Here is a tiny trained network, its code and every weight. The questions are about switching its units off for an input and a class, where a switched-off unit gives its printed mean instead of its output.

import numpy as np


def w(rows, s, z=0):
    codes = np.array(rows[::2]) - 128.0
    scale = np.full(codes.shape[1], s)
    scale[-1] = z or s
    return codes * scale


def norm(h):
    return h / np.sqrt((h * h).mean(-1, keepdims=True) + 1e-5)


def f(y):
    return np.maximum(y, 0)


def log_softmax(a):
    a = a - a.max(-1, keepdims=True)
    return a - np.log(np.exp(a).sum(-1, keepdims=True))


def net(x, mask):
    res = np.array(x, float).reshape(1, 2) / 4 @ E
    u = 0
    for l in range(4):
        y = f(norm(res) @ A[l][:, :-1].T + A[l][:, -1])
        res = res + np.where(mask[u : u + 14], y, B[l][:, -1]) @ B[l][:, :-1]
        u += 14
    return log_softmax(norm(res)[-1] @ U[:, :-1].T + U[:, -1])


A, B = {}, {}
E = w([
[180,109,2],'x0',
[31,154,26],'x1',
],0.0026)
A[0] = w([
[109,233,166,183],'0.n1',
[188,168,141,152],'0.n2',
[130,138,4,126],'0.n3',
[208,169,89,185],'0.n4',
[179,142,73,157],'0.n5',
[161,83,150,182],'0.n6',
[39,208,232,5],'0.n7',
[127,3,235,154],'0.n8',
[189,139,224,63],'0.n9',
[94,196,104,85],'0.n10',
[178,206,112,63],'0.n11',
[246,109,40,183],'0.n12',
[202,181,226,2],'0.n13',
[28,123,57,109],'0.n14',
],0.0031,0.00092)
B[0] = w([
[143,138,92,190],'0.n1',
[65,153,114,166],'0.n2',
[193,32,213,247],'0.n3',
[5,163,90,195],'0.n4',
[93,71,174,193],'0.n5',
[19,166,113,174],'0.n6',
[89,38,185,220],'0.n7',
[90,234,86,221],'0.n8',
[107,149,58,203],'0.n9',
[178,69,119,166],'0.n10',
[110,109,104,137],'0.n11',
[112,83,203,251],'0.n12',
[121,161,114,194],'0.n13',
[129,93,207,230],'0.n14',
],0.002,0.0021)
A[1] = w([
[100,133,40,106],'1.n1',
[76,90,183,111],'1.n2',
[173,171,49,193],'1.n3',
[72,224,183,189],'1.n4',
[159,107,52,77],'1.n5',
[80,97,66,160],'1.n6',
[207,171,178,131],'1.n7',
[252,139,132,254],'1.n8',
[245,98,142,243],'1.n9',
[147,87,213,166],'1.n10',
[138,188,156,158],'1.n11',
[135,92,137,162],'1.n12',
[119,237,132,115],'1.n13',
[148,146,165,148],'1.n14',
],0.0041,0.00073)
B[1] = w([
[134,175,247,201],'1.n1',
[174,106,142,218],'1.n2',
[193,154,204,176],'1.n3',
[175,63,76,250],'1.n4',
[88,125,120,194],'1.n5',
[163,191,178,224],'1.n6',
[145,193,31,185],'1.n7',
[151,212,82,197],'1.n8',
[110,238,125,213],'1.n9',
[66,82,120,224],'1.n10',
[69,53,72,170],'1.n11',
[160,104,109,162],'1.n12',
[105,1,232,163],'1.n13',
[8,189,45,166],'1.n14',
],0.0025,0.0023)
A[2] = w([
[133,39,122,138],'2.n1',
[55,188,91,142],'2.n2',
[127,168,146,3],'2.n3',
[49,117,199,210],'2.n4',
[253,141,78,164],'2.n5',
[127,44,164,165],'2.n6',
[131,92,33,162],'2.n7',
[181,181,197,175],'2.n8',
[39,107,95,179],'2.n9',
[200,100,63,101],'2.n10',
[95,164,182,140],'2.n11',
[169,53,106,135],'2.n12',
[157,211,81,148],'2.n13',
[196,164,155,61],'2.n14',
],0.0042,0.0013)
B[2] = w([
[156,122,143,177],'2.n1',
[230,181,138,178],'2.n2',
[67,151,158,131],'2.n3',
[149,117,89,252],'2.n4',
[4,103,127,198],'2.n5',
[178,129,126,197],'2.n6',
[106,127,196,189],'2.n7',
[141,164,42,168],'2.n8',
[173,195,129,212],'2.n9',
[87,112,150,178],'2.n10',
[104,137,84,181],'2.n11',
[147,109,99,170],'2.n12',
[169,68,152,176],'2.n13',
[143,169,67,146],'2.n14',
],0.0037,0.0033)
A[3] = w([
[170,182,172,208],'3.n1',
[126,202,114,67],'3.n2',
[111,236,135,151],'3.n3',
[143,220,115,50],'3.n4',
[72,84,196,64],'3.n5',
[125,123,91,77],'3.n6',
[107,91,139,172],'3.n7',
[137,142,92,172],'3.n8',
[130,127,171,97],'3.n9',
[159,134,93,177],'3.n10',
[90,200,120,152],'3.n11',
[198,112,141,146],'3.n12',
[82,140,163,95],'3.n13',
[147,255,111,3],'3.n14',
],0.0067,0.0015)
B[3] = w([
[98,108,81,214],'3.n1',
[169,251,166,200],'3.n2',
[180,161,94,245],'3.n3',
[109,237,80,222],'3.n4',
[54,87,101,215],'3.n5',
[99,113,210,143],'3.n6',
[83,147,91,184],'3.n7',
[64,100,157,180],'3.n8',
[64,94,44,151],'3.n9',
[126,95,166,194],'3.n10',
[186,130,145,208],'3.n11',
[194,134,160,189],'3.n12',
[149,44,100,173],'3.n13',
[100,236,39,253],'3.n14',
],0.0035,0.0033)
U = w([
[146,231,75,211],'0',
[17,31,96,212],'1',
[254,40,187,195],'2',
[134,105,181,2],'3',
[135,102,175,13],'4',
],0.012,0.0062)

Each question gives the input, the list of numbers given to net, and the class t.
The units are the neurons (one row each of A and B). Each row of codes is followed by its name. A weight is (code - 128) times the scale printed after its matrix; where a second scale follows, it is the last column's (A, B and U).
mask holds one flag per neuron, layer by layer. A switched-off neuron (its flag False) gives its mean, the last column of its row in B, instead of its output. The means were averaged over made-up inputs and are rounded, as every weight is.
A unit's drop is (log p(t) with every unit on - log p(t) with that unit switched off) / (log p(t) with every unit on - log p(t) with every unit switched off).
unit that matters most: the unit with the biggest drop
k most important neurons: the k neurons with the biggest drops, biggest first
top k neurons in layer l: the k neurons of layer l with the biggest drops, biggest first
drop when u is switched off: that unit's drop, to one decimal
input [-7,-7], class 0: 2 most important neurons : 1.n7; 2.n8
input [5,-4], class 1: 2 most important neurons : 0.n12; 2.n5
input [8,-8], class 0: 2 most important neurons : 1.n8; 1.n9
input [-1,-3], class 2: top neuron in layer 1 : 1.n13
input [8,-7], class 1: top 3 neurons in layer 0 : 0.n12; 0.n5; 0.n8
input [-3,2], class 2: top 2 neurons in layer 1 : 1.n4; 1.n1
input [6,-5], class 1: top 3 neurons in layer 2 : 2.n5; 2.n9; 2.n13
input [-3,-1], class 2: 2 most important neurons : 2.n5; 1.n4
input [-2,-2], class 2: 2 most important neurons : 1.n4; 1.n13
input [-3,1], class 2: top 2 neurons in layer 2 : 2.n5; 2.n6
input [-8,-6], class 1: 2 most important neurons : 2.n9; 1.n10
input [8,6], class 1: 2 most important neurons : 0.n3; 3.n14
input [-1,-1], class 2: drop when 1.n13 is switched off : 0.9
input [5,-7], class 0: unit that matters most : 1.n9
input [7,-3], class 1: drop when 2.n5 is switched off : 1.4
input [-4,-7], class 0: drop when 1.n1 is switched off : 0.0
input [7,1], class 1: drop when 2.n5 is switched off : 0.1
